Below are the code and all the weights of a small trained network. Each question names an input and a class and asks about switching units off, where a switched-off unit gives its printed mean instead of its output.

import numpy as np


def w(rows, s, z=0):
    codes = np.array(rows[::2]) - 128.0
    scale = np.full(codes.shape[1], s)
    scale[-1] = z or s
    return codes * scale


def f(y):
    return y / 2 * (1 + np.tanh(0.7978845608 * (y + 0.044715 * y**3)))


def log_softmax(a):
    a = a - a.max(-1, keepdims=True)
    return a - np.log(np.exp(a).sum(-1, keepdims=True))


def net(x, mask):
    res = np.array(x, float).reshape(1, 6) / 4 @ E
    y = f(res @ A[0][:, :-1].T + A[0][:, -1])
    res = res + np.where(mask, y, B[0][:, -1]) @ B[0][:, :-1]
    return log_softmax(res[-1] @ U[:, :-1].T + U[:, -1])


A, B = {}, {}
E = w([
[153,100,71,211,82,161,144],'x0',
[59,168,227,99,70,163,150],'x1',
[9,214,59,125,125,50,89],'x2',
[153,119,141,108,107,12,255],'x3',
[231,252,86,184,168,124,100],'x4',
[177,116,134,135,9,92,90],'x5',
],0.0093)
A[0] = w([
[120,89,149,105,211,128,138,3],'neuron 0',
[112,140,150,119,69,60,207,171],'neuron 1',
[85,83,216,107,123,134,230,41],'neuron 2',
[117,150,30,130,183,24,118,76],'neuron 3',
[139,190,117,123,112,90,201,158],'neuron 4',
[6,124,103,134,136,164,111,77],'neuron 5',
[124,176,156,109,104,81,18,206],'neuron 6',
],0.018,0.0025)
B[0] = w([
[169,107,117,80,225,120,97,177],'neuron 0',
[129,55,136,205,121,53,68,231],'neuron 1',
[165,141,190,61,83,85,192,244],'neuron 2',
[87,163,37,147,133,125,238,252],'neuron 3',
[114,154,167,219,169,122,130,207],'neuron 4',
[6,112,204,105,140,196,120,226],'neuron 5',
[151,194,49,79,85,105,60,212],'neuron 6',
],0.02,0.018)
U = w([
[171,130,139,81,237,140,135,222],'0',
[225,116,102,191,118,248,129,255],'1',
[133,148,172,190,146,82,113,12],'2',
[140,230,113,124,131,151,69,39],'3',
[151,138,194,76,100,76,179,21],'4',
[101,106,94,98,59,100,92,153],'5',
[39,139,167,80,154,155,110,207],'6',
[101,158,79,147,172,115,210,79],'7',
],0.012,0.0028)

Each question gives the input, the list of numbers given to net, and the class t.
The units are the neurons (one row each of A and B). Each row of codes is followed by its name. A weight is (code - 128) times the scale printed after its matrix; where a second scale follows, it is the last column's (A, B and U).
mask holds one flag per neuron, in row order. A switched-off neuron (its flag False) gives its mean, the last column of its row in B, instead of its output. The means were averaged over made-up inputs and are rounded, as every weight is.
A unit's drop is (log p(t) with every unit on - log p(t) with that unit switched off) / (log p(t) with every unit on - log p(t) with every unit switched off).
The circuit of an input: a set's keep is (log p(t) with only the set's units on - log p(t) with every unit switched off) / (log p(t) with every unit on - log p(t) with every unit switched off). Starting from all 7 units, units are removed one at a time, each time the one whose removal leaves the highest keep (on an exact tie, the one counted first), for as long as the keep stays at least 0.8.
units of the circuit, in order: the units of the circuit, biggest drop first
unit that matters most: the unit with the biggest drop
k most important neurons: the k neurons with the biggest drops, biggest first
drop when u is switched off: that unit's drop, to one decimal
input [1,6,-7,-5,-7,-1], class 4: units of the circuit, in order => (neuron 2)
input [1,5,-2,8,2,0], class 2: 2 most important neurons => (neuron 1; neuron 4)
input [-2,0,-5,3,5,1], class 2: 3 most important neurons => (neuron 3; neuron 2; neuron 6)
input [8,4,-8,-4,0,3], class 1: units of the circuit, in order => (neuron 2; neuron 5)
input [6,1,-7,1,4,-8], class 0: units of the circuit, in order => (neuron 3; neuron 0)
input [8,0,-3,1,8,-4], class 1: units of the circuit, in order => (neuron 3; neuron 2; neuron 5)
input [0,6,-4,-4,0,2], class 4: units of the circuit, in order => (neuron 5; neuron 3; neuron 1)
input [-3,-1,4,-5,-2,5], class 3: 3 most important neurons => (neuron 6; neuron 1; neuron 2)
input [5,8,8,-2,3,5], class 3: 2 most important neurons => (neuron 6; neuron 2)
input [5,4,-7,3,4,4], class 2: units of the circuit, in order => (neuron 3; neuron 2)
input [-4,3,6,7,-6,5], class 2: 2 most important neurons => (neuron 1; neuron 4)
input [7,-1,-1,-7,3,2], class 1: units of the circuit, in order => (neuron 5; neuron 2)
input [-5,-5,8,-7,0,5], class 3: 2 most important neurons => (neuron 6; neuron 1)
input [6,3,1,2,2,-5], class 2: unit that matters most => neuron 3
input [6,0,-1,0,4,-1], class 1: 2 most important neurons => (neuron 3; neuron 2)
input [3,-4,-2,-4,5,4], class 3: units of the circuit, in order => (neuron 1; neuron 3)
input [-8,5,5,1,2,0], class 3: 2 most important neurons => (neuron 6; neuron 4)
input [0,-1,-6,-1,8,1], class 1: 2 most important neurons => (neuron 2; neuron 3)
input [0,3,5,8,1,8], class 2: drop when neuron 1 is switched off => 0.6
input [-4,7,-4,2,-3,-6], class 4: most important neuron => (neuron 2)
input [6,2,-8,5,1,-8], class 4: drop when neuron 2 is switched off => 1.6
input [7,-6,6,-5,-7,1], class 6: drop when neuron 5 is switched off => 3.1
